K842: [7.141,-2.777,-0.082,-0.696,-0.082]
K619: [2.128,8.604,-5.183,-0.732,-5.183]
K652: [-3.712,-6.727,0.085,-0.199,6.134]
K102: [2.667,0.431,0.026,-8.210,0.026]
K702: [2.878,-3.712,-6.727,0.083,-6.727]
K722: [2.128,8.604,0.289,1.924,0.289]
back: [-0.696,-0.082,-2.777,7.141] -> K842
q: [7.141,-2.777,-0.082,-0.696,-0.082] -> K842
back: [0.083,-6.727,-3.712] -> K702
back: [-6.727,0.083,-6.727] -> K702
q: [2.128,8.604,0.289,1.924,0.289] -> K722
back: [-0.732,-5.183,8.604] -> K619

